Here is a tiny trained network, its code and every weight. The questions are about switching its units off for an input and a class, where a switched-off unit gives its printed mean instead of its output.

import numpy as np


def w(rows, s, z=0):
    codes = np.array(rows[::2]) - 128.0
    scale = np.full(codes.shape[1], s)
    scale[-1] = z or s
    return codes * scale


def norm(h):
    return h / np.sqrt((h * h).mean(-1, keepdims=True) + 1e-5)


def f(y):
    return np.maximum(y, 0)


def log_softmax(a):
    a = a - a.max(-1, keepdims=True)
    return a - np.log(np.exp(a).sum(-1, keepdims=True))


def net(x, mask):
    res = np.array(x, float).reshape(1, 6) / 4 @ E
    u = 0
    for l in range(4):
        y = f(norm(res) @ A[l][:, :-1].T + A[l][:, -1])
        res = res + np.where(mask[u : u + 10], y, B[l][:, -1]) @ B[l][:, :-1]
        u += 10
    return log_softmax(norm(res)[-1] @ U[:, :-1].T + U[:, -1])


A, B = {}, {}
E = w([
[204,168,220,47,185,185,159],'x0',
[125,91,65,78,89,234,214],'x1',
[125,134,111,106,153,119,109],'x2',
[3,31,234,2,103,83,120],'x3',
[53,191,131,158,173,56,237],'x4',
[116,142,60,69,208,102,76],'x5',
],0.0064)
A[0] = w([
[51,106,232,65,125,94,82,216],'0.n1',
[217,142,37,179,111,189,48,65],'0.n2',
[130,174,102,234,149,177,213,87],'0.n3',
[37,62,43,175,27,125,134,2],'0.n4',
[150,109,212,99,131,120,141,138],'0.n5',
[40,77,20,236,69,46,90,6],'0.n6',
[56,120,131,93,50,94,93,55],'0.n7',
[74,7,166,161,63,182,229,94],'0.n8',
[85,58,92,47,157,180,42,226],'0.n9',
[76,2,53,219,162,102,50,37],'0.n10',
],0.006,0.0025)
B[0] = w([
[195,193,115,248,135,111,164,255],'0.n1',
[81,103,131,212,133,193,79,232],'0.n2',
[45,188,102,148,71,219,149,217],'0.n3',
[254,133,234,39,143,231,210,202],'0.n4',
[79,163,171,149,175,248,182,186],'0.n5',
[238,207,235,29,191,190,193,220],'0.n6',
[6,166,191,182,225,128,146,179],'0.n7',
[86,158,9,194,190,145,103,238],'0.n8',
[85,8,117,189,171,111,196,233],'0.n9',
[218,153,252,48,202,137,138,193],'0.n10',
],0.0056,0.005)
A[1] = w([
[147,184,90,152,137,138,111,137],'1.n1',
[233,24,106,107,173,125,127,108],'1.n2',
[104,139,108,172,105,117,183,61],'1.n3',
[188,1,149,124,88,116,85,43],'1.n4',
[150,190,119,98,121,190,43,117],'1.n5',
[126,103,101,95,172,117,118,131],'1.n6',
[86,105,99,176,85,105,142,137],'1.n7',
[95,153,123,77,88,110,207,2],'1.n8',
[116,153,119,117,134,122,189,219],'1.n9',
[174,131,187,194,117,12,72,183],'1.n10',
],0.009,0.0016)
B[1] = w([
[138,106,228,85,165,130,104,233],'1.n1',
[178,164,132,120,90,57,97,223],'1.n2',
[150,90,111,141,187,55,80,209],'1.n3',
[151,111,124,156,6,3,127,184],'1.n4',
[124,140,125,174,194,98,232,222],'1.n5',
[78,70,78,178,186,83,136,166],'1.n6',
[244,72,187,85,104,128,145,162],'1.n7',
[168,193,147,130,62,50,71,188],'1.n8',
[223,34,56,76,82,126,114,253],'1.n9',
[105,119,46,54,92,243,101,249],'1.n10',
],0.0066,0.0041)
A[2] = w([
[104,177,136,148,144,83,172,61],'2.n1',
[123,70,172,193,95,183,101,54],'2.n2',
[144,150,172,163,83,142,178,95],'2.n3',
[61,91,135,206,151,149,190,250],'2.n4',
[66,187,143,123,122,131,48,198],'2.n5',
[139,254,238,143,104,122,29,195],'2.n6',
[66,57,170,80,119,110,188,158],'2.n7',
[50,104,146,69,90,139,113,17],'2.n8',
[189,213,52,128,122,150,123,99],'2.n9',
[126,211,117,92,144,91,177,134],'2.n10',
],0.0089,0.0018)
B[2] = w([
[102,113,129,127,54,119,115,173],'2.n1',
[95,104,124,110,119,48,84,229],'2.n2',
[118,33,163,111,176,65,141,224],'2.n3',
[133,103,82,181,191,182,52,254],'2.n4',
[107,92,2,138,143,177,122,156],'2.n5',
[143,105,67,87,126,183,134,255],'2.n6',
[113,194,143,174,59,178,159,216],'2.n7',
[42,213,139,132,141,163,163,139],'2.n8',
[69,134,123,156,131,100,107,253],'2.n9',
[157,96,135,124,70,65,87,216],'2.n10',
],0.0091,0.0052)
A[3] = w([
[232,230,107,182,127,137,84,35],'3.n1',
[195,139,169,145,92,172,75,62],'3.n2',
[187,115,9,101,113,172,141,213],'3.n3',
[64,118,189,100,95,133,128,251],'3.n4',
[195,43,170,132,155,137,197,83],'3.n5',
[105,85,129,94,162,119,138,133],'3.n6',
[125,113,169,194,194,142,84,255],'3.n7',
[173,133,128,94,65,196,149,163],'3.n8',
[194,129,119,95,166,79,124,65],'3.n9',
[107,87,97,140,60,89,141,198],'3.n10',
],0.011,0.0015)
B[3] = w([
[128,141,143,144,90,144,197,197],'3.n1',
[85,136,144,122,58,84,157,164],'3.n2',
[85,89,167,86,128,158,84,249],'3.n3',
[128,167,119,134,114,164,254,159],'3.n4',
[179,155,103,80,158,105,139,229],'3.n5',
[139,156,89,142,151,126,149,157],'3.n6',
[107,139,88,119,141,50,188,254],'3.n7',
[79,116,133,75,186,141,127,175],'3.n8',
[158,83,119,107,125,103,179,179],'3.n9',
[144,130,75,112,91,114,72,192],'3.n10',
],0.01,0.0083)
U = w([
[131,83,63,115,161,99,131,248],'0',
[179,160,127,50,141,146,182,100],'1',
[86,168,95,248,132,165,161,146],'2',
[119,96,77,83,125,225,65,150],'3',
[153,87,67,116,158,97,113,166],'4',
[152,102,97,131,41,56,93,80],'5',
[153,136,180,169,180,104,57,10],'6',
[163,213,216,195,164,109,44,3],'7',
],0.012,0.0047)

Each question gives the input, the list of numbers given to net, and the class t.
The units are the neurons (one row each of A and B). Each row of codes is followed by its name. A weight is (code - 128) times the scale printed after its matrix; where a second scale follows, it is the last column's (A, B and U).
mask holds one flag per neuron, layer by layer. A switched-off neuron (its flag False) gives its mean, the last column of its row in B, instead of its output. The means were averaged over made-up inputs and are rounded, as every weight is.
A unit's drop is (log p(t) with every unit on - log p(t) with that unit switched off) / (log p(t) with every unit on - log p(t) with every unit switched off).
The circuit of an input: a set's keep is (log p(t) with only the set's units on - log p(t) with every unit switched off) / (log p(t) with every unit on - log p(t) with every unit switched off). Starting from the 12 units with the biggest drops (on a tie, the unit counted first), units are removed one at a time, each time the one whose removal leaves the highest keep (on an exact tie, the one counted first), for as long as the keep stays at least 0.8.
circuit, biggest first: the units of the circuit, biggest drop first
unit that matters most: the unit with the biggest drop
k most important neurons: the k neurons with the biggest drops, biggest first
top k neurons in layer l: the k neurons of layer l with the biggest drops, biggest first
input [-7,8,-3,-5,-1,-2], class 3: 2 most important neurons : (3.n3; 0.n3)
input [-4,1,-4,-3,-6,3], class 5: circuit, biggest first : (3.n2; 0.n8)
input [7,-4,-4,6,-6,4], class 1: 2 most important neurons : (0.n5; 0.n9)
input [6,2,5,4,-4,-8], class 0: 3 most important neurons : (0.n8; 0.n1; 0.n6)
input [0,3,-6,6,3,-4], class 2: top 2 neurons in layer 1 : (1.n2; 1.n4)
input [-8,4,-2,1,7,-6], class 1: circuit, biggest first : (0.n4; 0.n6)
input [2,-7,-2,5,5,2], class 3: most important neuron : (1.n10)
input [3,6,2,6,-7,5], class 5: top 3 neurons in layer 2 : (2.n6; 2.n7; 2.n5)
input [-8,4,0,8,7,5], class 1: circuit, biggest first : (0.n6; 0.n4)
input [7,-8,-6,1,5,-8], class 0: top 3 neurons in layer 2 : (2.n3; 2.n7; 2.n4)
input [0,7,5,2,3,5], class 3: circuit, biggest first : (3.n3; 3.n7)
input [-5,-4,6,0,7,3], class 5: circuit, biggest first : (2.n10; 2.n1; 0.n8)
input [-8,5,-6,8,-4,-1], class 1: circuit, biggest first : (0.n4; 3.n4)
input [1,6,5,-2,5,0], class 3: circuit, biggest first : (3.n7; 3.n3)
input [5,8,-7,6,8,-3], class 3: circuit, biggest first : (3.n7; 2.n4)
input [3,5,2,4,4,4], class 3: circuit, biggest first : (1.n9; 2.n3; 3.n7; 3.n3)
input [-2,1,-4,4,3,0], class 2: top 3 neurons in layer 0 : (0.n7; 0.n8; 0.n10)
input [-4,4,-4,1,-6,3], class 5: circuit, biggest first : (1.n4; 1.n2; 0.n5)
input [5,8,-7,-8,5,7], class 2: circuit, biggest first : (2.n9; 0.n3)
input [-3,0,-2,-3,3,-8], class 0: unit that matters most : 2.n3
input [-2,-6,-6,5,-6,1], class 3: top 3 neurons in layer 2 : (2.n5; 2.n6; 2.n3)
input [5,8,2,1,1,-5], class 3: circuit, biggest first : (0.n8; 3.n7; 3.n3)
input [-5,2,4,7,7,5], class 2: circuit, biggest first : (2.n7; 3.n4)
input [4,4,0,-5,1,-2], class 2: unit that matters most : 0.n3
input [-6,6,-3,-3,-8,3], class 5: 2 most important neurons : (1.n4; 1.n2)
